Below are the code and all the weights of a small trained network. Each question names an input and a class and asks about switching units off, where a switched-off unit gives its printed mean instead of its output.

import numpy as np


def w(rows, s, z=0):
    codes = np.array(rows[::2]) - 128.0
    scale = np.full(codes.shape[1], s)
    scale[-1] = z or s
    return codes * scale


def f(y):
    return y / 2 * (1 + np.tanh(0.7978845608 * (y + 0.044715 * y**3)))


def log_softmax(a):
    a = a - a.max(-1, keepdims=True)
    return a - np.log(np.exp(a).sum(-1, keepdims=True))


def net(x, mask):
    res = np.array(x, float).reshape(1, 6) / 4 @ E
    y = f(res @ A[0][:, :-1].T + A[0][:, -1])
    res = res + np.where(mask, y, B[0][:, -1]) @ B[0][:, :-1]
    return log_softmax(res[-1] @ U[:, :-1].T + U[:, -1])


A, B = {}, {}
E = w([
[105,199,89,140,84,2,193,159,72,102],'x0',
[197,107,114,54,128,78,79,126,154,193],'x1',
[115,81,203,108,205,217,90,167,200,215],'x2',
[207,67,218,194,152,130,92,211,37,74],'x3',
[129,80,124,159,91,128,158,137,126,168],'x4',
[127,124,142,149,159,92,132,57,144,113],'x5',
],0.008)
A[0] = w([
[207,94,123,178,177,101,134,153,105,63,235],'N0',
[98,95,151,133,168,151,92,154,112,143,111],'N1',
[175,142,87,97,134,84,108,65,170,160,242],'N2',
[91,129,8,115,154,117,164,104,122,160,254],'N3',
[154,109,187,138,157,121,127,131,119,142,215],'N4',
[138,131,172,112,110,68,166,157,109,87,97],'N5',
[89,166,91,85,110,118,148,146,137,136,144],'N6',
[81,142,158,94,106,196,153,71,200,150,229],'N7',
],0.011,0.0051)
B[0] = w([
[90,167,219,100,71,135,146,246,98,145,232],'N0',
[149,110,189,145,151,185,110,92,120,195,171],'N1',
[108,128,90,152,176,117,127,179,134,112,229],'N2',
[108,149,1,229,186,161,112,92,114,76,255],'N3',
[88,153,207,130,124,198,121,157,53,49,187],'N4',
[143,127,156,77,42,11,126,114,191,144,188],'N5',
[96,65,98,152,198,76,132,66,80,88,199],'N6',
[120,210,90,104,190,181,177,185,176,174,234],'N7',
],0.0094,0.011)
U = w([
[152,174,63,155,200,161,107,92,126,118,254],'0',
[145,134,159,83,90,136,98,193,119,83,212],'1',
[184,125,98,62,205,172,188,75,254,164,54],'2',
[185,112,197,131,177,206,65,51,78,138,49],'3',
[131,114,71,179,166,76,107,36,112,72,28],'4',
[196,190,133,59,7,45,163,145,171,139,52],'5',
],0.0069,0.0047)

Each question gives the input, the list of numbers given to net, and the class t.
The units are the neurons (one row each of A and B). Each row of codes is followed by its name. A weight is (code - 128) times the scale printed after its matrix; where a second scale follows, it is the last column's (A, B and U).
mask holds one flag per neuron, in row order. A switched-off neuron (its flag False) gives its mean, the last column of its row in B, instead of its output. The means were averaged over made-up inputs and are rounded, as every weight is.
A unit's drop is (log p(t) with every unit on - log p(t) with that unit switched off) / (log p(t) with every unit on - log p(t) with every unit switched off).
The circuit of an input: a set's keep is (log p(t) with only the set's units on - log p(t) with every unit switched off) / (log p(t) with every unit on - log p(t) with every unit switched off). Starting from all 8 units, units are removed one at a time, each time the one whose removal leaves the highest keep (on an exact tie, the one counted first), for as long as the keep stays at least 0.8.
units of the circuit, in order: the units of the circuit, biggest drop first
most important unit: the unit with the biggest drop
top k neurons: the k neurons with the biggest drops, biggest first
drop of u: that unit's drop, to one decimal
input [-6,-7,-4,6,8,4], class 1: units of the circuit, in order : (N0)
input [0,-7,6,0,1,4], class 2: top 3 neurons : (N7 N3 N0)
input [1,0,-4,-2,-8,1], class 4: units of the circuit, in order : (N7 N0)
input [-1,3,1,2,7,2], class 3: top 2 neurons : (N5 N7)
input [6,8,0,-7,-2,5], class 4: top 2 neurons : (N6 N0)
input [-5,-6,2,-1,-8,6], class 2: units of the circuit, in order : (N7 N3)
input [3,-2,-8,1,6,0], class 5: top 2 neurons : (N5 N0)
input [-1,7,2,1,6,-7], class 3: units of the circuit, in order : (N0 N5 N7 N3)
input [4,-2,-3,0,3,-5], class 4: top 4 neurons : (N7 N0 N6 N3)
input [-6,6,-2,7,1,3], class 1: top 2 neurons : (N0 N3)
input [-6,-7,8,0,-6,-6], class 2: top 4 neurons : (N7 N0 N3 N6)
input [4,1,3,6,3,5], class 1: top 2 neurons : (N4 N0)
input [-8,-6,-3,8,-4,1], class 1: top 3 neurons : (N0 N3 N6)
input [-2,4,2,1,1,-4], class 3: top 3 neurons : (N0 N5 N3)
input [-7,-2,-8,3,7,3], class 1: most important unit : N0
input [7,-1,-5,5,-7,8], class 5: drop of N3 : 0.0
input [7,3,-1,1,4,-6], class 5: drop of N2 : 0.1
input [8,-8,0,6,8,6], class 5: drop of N5 : 0.4
